Here is a tiny trained network, its code and every weight. The questions are about switching its units off for an input and a class, where a switched-off unit gives its printed mean instead of its output.

import numpy as np


def w(rows, s, z=0):
    codes = np.array(rows[::2]) - 128.0
    scale = np.full(codes.shape[1], s)
    scale[-1] = z or s
    return codes * scale


def f(y):
    return y / 2 * (1 + np.tanh(0.7978845608 * (y + 0.044715 * y**3)))


def log_softmax(a):
    a = a - a.max(-1, keepdims=True)
    return a - np.log(np.exp(a).sum(-1, keepdims=True))


def net(x, mask):
    res = np.array(x, float).reshape(1, 4) / 4 @ E
    y = f(res @ A[0][:, :-1].T + A[0][:, -1])
    res = res + np.where(mask, y, B[0][:, -1]) @ B[0][:, :-1]
    return log_softmax(res[-1] @ U[:, :-1].T + U[:, -1])


A, B = {}, {}
E = w([
[129,128,137,140,128,124,131,134,133,126],'x0',
[131,74,227,9,207,108,153,109,177,98],'x1',
[105,106,77,72,58,140,133,225,176,46],'x2',
[231,36,104,96,80,90,150,148,115,205],'x3',
],0.011)
A[0] = w([
[96,172,51,198,55,174,102,167,73,128,185],'neuron 0',
[130,198,148,220,200,111,76,25,46,203,20],'neuron 1',
[247,10,69,104,33,61,142,166,108,201,155],'neuron 2',
[240,55,225,49,195,32,183,68,96,219,131],'neuron 3',
[144,205,189,244,242,68,71,16,26,210,213],'neuron 4',
[213,78,192,77,192,24,150,88,129,219,146],'neuron 5',
[216,48,75,129,52,85,192,173,125,216,13],'neuron 6',
[173,100,174,90,158,82,115,56,99,159,171],'neuron 7',
[87,96,210,36,193,137,152,133,200,64,2],'neuron 8',
[219,36,183,108,195,39,127,80,66,255,119],'neuron 9',
[81,72,228,23,212,103,181,116,199,73,116],'neuron 10',
[170,145,76,208,76,94,98,101,77,148,32],'neuron 11',
],0.0063,0.0079)
B[0] = w([
[81,159,84,179,109,111,104,174,148,79,221],'neuron 0',
[98,161,71,164,55,206,211,203,188,137,183],'neuron 1',
[159,69,198,74,141,179,189,56,87,217,225],'neuron 2',
[126,145,76,171,174,83,45,124,149,85,223],'neuron 3',
[154,52,204,40,115,190,196,89,84,245,255],'neuron 4',
[116,173,93,171,174,103,85,118,131,73,205],'neuron 5',
[89,142,105,122,72,211,210,155,213,195,177],'neuron 6',
[106,183,97,165,129,92,84,110,136,100,181],'neuron 7',
[73,115,117,140,25,234,254,166,202,182,182],'neuron 8',
[105,147,75,178,152,42,80,131,137,77,209],'neuron 9',
[194,84,167,62,132,159,164,85,86,221,226],'neuron 10',
[209,67,217,49,174,87,121,66,73,206,161],'neuron 11',
],0.0083,0.015)
U = w([
[95,144,118,154,86,191,175,140,176,153,254],'0',
[204,79,208,68,184,122,136,73,68,162,34],'1',
[57,222,44,224,163,28,30,183,186,6,123],'2',
],0.011,0.0064)

Each question gives the input, the list of numbers given to net, and the class t.
The units are the neurons (one row each of A and B). Each row of codes is followed by its name. A weight is (code - 128) times the scale printed after its matrix; where a second scale follows, it is the last column's (A, B and U).
mask holds one flag per neuron, in row order. A switched-off neuron (its flag False) gives its mean, the last column of its row in B, instead of its output. The means were averaged over made-up inputs and are rounded, as every weight is.
A unit's drop is (log p(t) with every unit on - log p(t) with that unit switched off) / (log p(t) with every unit on - log p(t) with every unit switched off).
The circuit of an input: a set's keep is (log p(t) with only the set's units on - log p(t) with every unit switched off) / (log p(t) with every unit on - log p(t) with every unit switched off). Starting from all 12 units, units are removed one at a time, each time the one whose removal leaves the highest keep (on an exact tie, the one counted first), for as long as the keep stays at least 0.8.
circuit, biggest first: the units of the circuit, biggest drop first
most important unit: the unit with the biggest drop
top k neurons: the k neurons with the biggest drops, biggest first
drop when u is switched off: that unit's drop, to one decimal
input [4,8,0,5], class 2: top 2 neurons -> (neuron 3; neuron 4)
input [-6,-8,-2,4], class 1: circuit, biggest first -> (neuron 11)
input [8,3,-3,7], class 2: top 2 neurons -> (neuron 9; neuron 3)
input [6,1,-1,-2], class 1: top 4 neurons -> (neuron 1; neuron 8; neuron 0; neuron 6)
input [3,-8,-5,2], class 1: top 3 neurons -> (neuron 11; neuron 4; neuron 8)
input [7,1,8,8], class 1: top 3 neurons -> (neuron 2; neuron 8; neuron 1)
input [4,-5,-3,5], class 1: top 2 neurons -> (neuron 11; neuron 2)
input [4,7,0,6], class 2: top 2 neurons -> (neuron 3; neuron 4)
input [-2,1,2,1], class 1: top 3 neurons -> (neuron 8; neuron 1; neuron 0)
input [3,-7,0,3], class 1: top 2 neurons -> (neuron 11; neuron 2)
input [5,-8,-5,3], class 1: top 2 neurons -> (neuron 11; neuron 4)
input [8,-4,5,0], class 2: top 2 neurons -> (neuron 4; neuron 10)
input [0,-8,-8,2], class 1: top 3 neurons -> (neuron 11; neuron 4; neuron 8)
input [1,-8,-4,5], class 1: most important unit -> neuron 11
input [-1,3,4,1], class 1: top 2 neurons -> (neuron 1; neuron 0)
input [-3,8,-6,5], class 2: top 2 neurons -> (neuron 3; neuron 9)
input [-5,4,-3,6], class 2: drop when neuron 9 is switched off -> 0.2
input [3,-4,1,-3], class 2: drop when neuron 10 is switched off -> 0.1
input [4,-8,6,-8], class 2: drop when neuron 8 is switched off -> 0.0
input [2,3,-4,1], class 2: most important unit -> neuron 2
input [6,1,-1,-7], class 1: drop when neuron 0 is switched off -> 0.4
